Each row has a name. Each piece below is followed by the name of the row it came from, unless a question asks for something else. Each question is about the rows just above it. Places in a row count from 0.

[ 90 112 109 124 128] = (184)
[ 89 107  88 138  90] = (87)
[141  96 176 147  78] = (193)
[ 85 142 100 143 112] = (93)
[142  85 168 145 155] = (133)
[145 176  89 135 101] = (90)
asked: [142 100 143 112]
(93)
Which row holds [142  85 168 145 155]?
(133)
Which entry of (87) is missing from [138  90 107  89]?
[88]
Is [ 88 138  90] printed in one of the named rows, side by side and in this order?
yes
asked: [112 109]
(184)

[137  94 120  98 133 118 137 115 145  98 144 131 123 138 140 174 143 130
 134 130 123] = (105)
[128 141 111 135 128 137 118 115 145 107 115 117  91 130 127 145 106 128
 146 131 144] = (48)
[137 119 111 135 128 137 118 115 145 107 115 117  91 130 127 145 106 128
 146 131 139] = (197)
asked: [137 119 111 135 128 137 118 115 145 107 115 117  91 130 127 145 106 128
 146 131 139]
(197)
Where do [128 141 111 135 128 137 118 115 145 107 115 117  91 130 127 145 106 128
 146 131 144] appear?
(48)

[138 123 128 157 121 112 115 136 121] = (184)
[132 123 128 157 121 112 115 136 139] = (53)
[139  80 157 128 170 112 106 155 131] = (114)
[132 123 128 157 121 112 106 138 126] = (90)
[138 123] is in which row?
(184)
Is [123 128 157] printed in one of the named rows, side by side and in this order?
yes
asked: [132 123 128 157 121 112 106 138 126]
(90)
The row with [132 123 128 157 121 112 115 136 139] is
(53)
Where in the named rows is [155]?
(114), 7
(90) without one entry, shuffled: [138 126 121 132 157 128 123 106]. Gone:
[112]
Which row holds [139 136] read backwards?
(53)

[142 104 118 144 130 128 160 156 104 138 112 106 146 134 144 140 143  94
 141 128]  (53)
[143 140 113 118 110  95 157 149 104 146 121 125 121 134 121 135 142 126
 120  88]  (114)
[114 148 147 117 126 144  82  99 108 114 126 141 113 119 115 110 112 158
 129 146]  (48)
[126 132 117 119 127  92 155 150 104 149 122 129 118 133 117 134 140 123
 123  87]  (72)
[129 130 116 122 127  95 157 149 105 146 121 125 121 134 121 135 142 126
 120  88]  (105)
[126 132 117 119 127  92 155 150 104 149 122 122 118 133 117 134 140 129
 123  87]  (197)
[113 148 142 114 127 138 141  99 109 119 144 140 113 118 110 113 108 160
 118 143]  (90)
[140 109 137 148 128 153 127 143 104 123 118 109 143 130 150 125 137  99
 135 149]  (133)
(90) without one entry, shuffled: [143 140 148 113 113 141 110 114 160 127 144 109 119 138 113 118 108 118
  99]. Gone:
[142]
Among the named rows, does one hold [118 113] next to each other, in this order?
no
Which entry of (105) is missing from [135 157 121 120 129  88 130 146 122 142 149 105  95 121 116 125 121 127
 134]?
[126]
asked: [126 132 117 119 127  92 155 150 104 149 122 122 118 133 117 134 140 129
 123  87]
(197)
Among the named rows, does one hold [148 122 122] next to each other, in this order?
no
[144 140 113 118 110] is in which row?
(90)
Among the named rows, does one hold [119 114] next to each other, in this order?
no

[110 123 125 117 149 130 132 133 143 124 133 106 119 120 113 130 131 110
 131 129 142 136 118 128 124 125 112 122 119 143 118 137 119] : (90)
[127 132 117 106 140 108 130 131 136 130 121 117  98 125 113 101 132 153
 130 123 149 113 109 131 114  98 127 114 122 119 134 124 122] : (114)
[106 124 128 126 121 136 126 142 124 118 127 143 122 150 134 136 134 109
 131 133 146 121 125 134 116 141 135 122 133 129 118 123  97] : (93)
[139 119 143 115 122 124 150 135 120 145 137 134 117 134 128 130 125 137
 125 139 137 133 132 124 132 114 136 124 130 134 124 118 123] : (133)
[120 133 126 115 111 139 153 136 117 118 125 138 149 120 127 123 130 121
 130 139 128 127 109 133 140 113 136 130 132 127 153  94 123] : (72)
[ 99 139 140 118 120 134 108 143 131 144 136 130 164 151 146 132 143 129
 128 127 135 137 112 127 147  72 123 134 127 118 109 128 109] : (87)
[140 125 137 120 119 163 116 115 124 112 131 110 150 123 122 147 116 121
 118 129 108 138 130 111 162 135 119 139 131 136 105  91 116] : (184)
[128 131 131  96 166 112 142 120 149  90 134 124 131 120 114 111 125 111
 131 121 128 126 116 128 141 139 140 136 127 125 136 155  83] : (197)
[121 123 112 149 127 115 118 132 139 147 123 116 168 115 103 107 122 148
 128 120 126 115 124 116 135 102 121  90  97 132 115 118 140] : (193)
[134 142 122 118 124 119  93 143 122 124 126 123 119 143 140 122 139 160
 128 105 146 126 143  98 114 154  97 105 108 139 109 132 117] : (53)
[128 135 125 163 129 123 101 132 142 154 122 129 155 127 143 120 138  91
 129 127 141 123 136 115 137 129 111 111 123 137  94 151 159] : (48)
[134 140 145 132 138 141 117 133 128 147 138 116 104 125 136 148 126 140
 130 142 129 136 131 121 139 107 125 132 142 110 117 133 151] : (105)
Does one of the named rows hold [116 134] side by side, in this order?
no
asked: [120 133 126 115 111 139 153 136 117 118 125 138 149 120 127 123 130 121
 130 139 128 127 109 133 140 113 136 130 132 127 153  94 123]
(72)
asked: [111 162 135 119 139 131]
(184)
Does one of the named rows hold [115 136 123] side by side, in this order?
no
Is [140 143] printed in one of the named rows, side by side and in this order?
no
Where do [134 140 145 132 138 141 117 133 128 147 138 116 104 125 136 148 126 140
 130 142 129 136 131 121 139 107 125 132 142 110 117 133 151] appear?
(105)
asked: [127 132 117 106 140 108 130 131 136 130 121 117  98 125 113 101 132 153
 130 123 149 113 109 131 114  98 127 114 122 119 134 124 122]
(114)

[121 153 145 123 111  83] -> (90)
[135 128 130 124 118 123] -> (53)
[129 117 130 120 153 145] -> (48)
[128 136 123 131 125 138] -> (184)
[118 164 115 134 133 110] -> (197)
[126 113 139 130 135 138] -> (105)
[127 109 130 129 131 128] -> (87)
[127 109 130 128 131 124] -> (114)
[132 132 123 128 119 128] -> (93)
[129 128 130 128 133 128] -> (193)
Which row holds [145 153 120] read backwards?
(48)
Row and place of [139] in the named rows:
(105), 2

[158 152 165 134 120 159] -> (72)
[135  98  75 133 166  84] -> (197)
[131 143 178 137 115 150] -> (114)
[150 115] is which row, read backwards?
(114)
[159] is at row and place
(72), 5

[134 122 130 123 118 137 127 140 134 125]  (184)
[126 124 135 128 163 134 120 129 140 135]  (197)
[126 130 139 128 129 142 128 131 110 132]  (48)
[125 131 128 130 132 128 127 118 127 130]  (193)
[123 140 131 129 149 135 133 125 124 119]  (93)
[128 134 136 133 139 188 130 119 132 126]  (87)
[126 105 126 124 135 129 163 134 134 141]  (114)
[139 132 135 126 127 137 133 168 131 120]  (90)
[131 136 120 119 134 127 125 122 164 128]  (53)
[128 140 138 132 112 133 125 115 132 175]  (105)
[136 112 133 124 121 138 112 117 133 111]  (72)
[129 116 118 132 121 135 130 119 130 128]  (133)
Which row holds [135 133]?
(93)
Row and place of [168] in the named rows:
(90), 7
Which row holds [126 124 135 129 163 134]?
(114)

[178 108 123 144] -> (87)
[128 138 144  99] -> (105)
[ 97 138 126 125] -> (193)
[107 127 116 149] -> (48)
(87) without one entry, shuffled: [178 144 108]. Gone:
[123]
Which entry of (193) is missing from [125 126  97]?
[138]

[106 139 120 137 107 141 134 114 128 135 117 113 119 129 136 108 144 127
 142 115 115 128 149 117 136 143 129] -> (133)
[112 139 107 141 124 133 131 123 129 118 121 105 118 124 130 116 130 109
 130 130 116 122 145 117 138 135 125] -> (105)
[106 142 112 137 135 116 134 114 128 135 117 113 119 129 136 108 144 127
 142 115 115 128 149 117 140 143 129] -> (87)
[108 138 113 142 112 140 142 119 129 130 120 110 120 129 132 112 129 119
 137 121 116 124 149 114 138 141 134] -> (90)
[106 139 112 137 107 141 134 114 128 135 117 113 119 127 128 115 115 108
 129 136 142 144 149 117 140 143 129] -> (193)
[ 97 132 152 120  74 155 107  95 128 178 104 126 126 135 147  97 157 168
 154  82 115 132 165 136 130 168 132] -> (184)
[106 139 120 137 107 141 134 114 128 135 117 113 119 129 136 108 144 127
 142 115 115 128 149 117 136 143 129] is in which row?
(133)
asked: [106 142 112 137 135 116 134 114 128 135 117 113 119 129 136 108 144 127
 142 115 115 128 149 117 140 143 129]
(87)
Among the named rows, does one hold [116 115 128] next to each other, in this order?
no

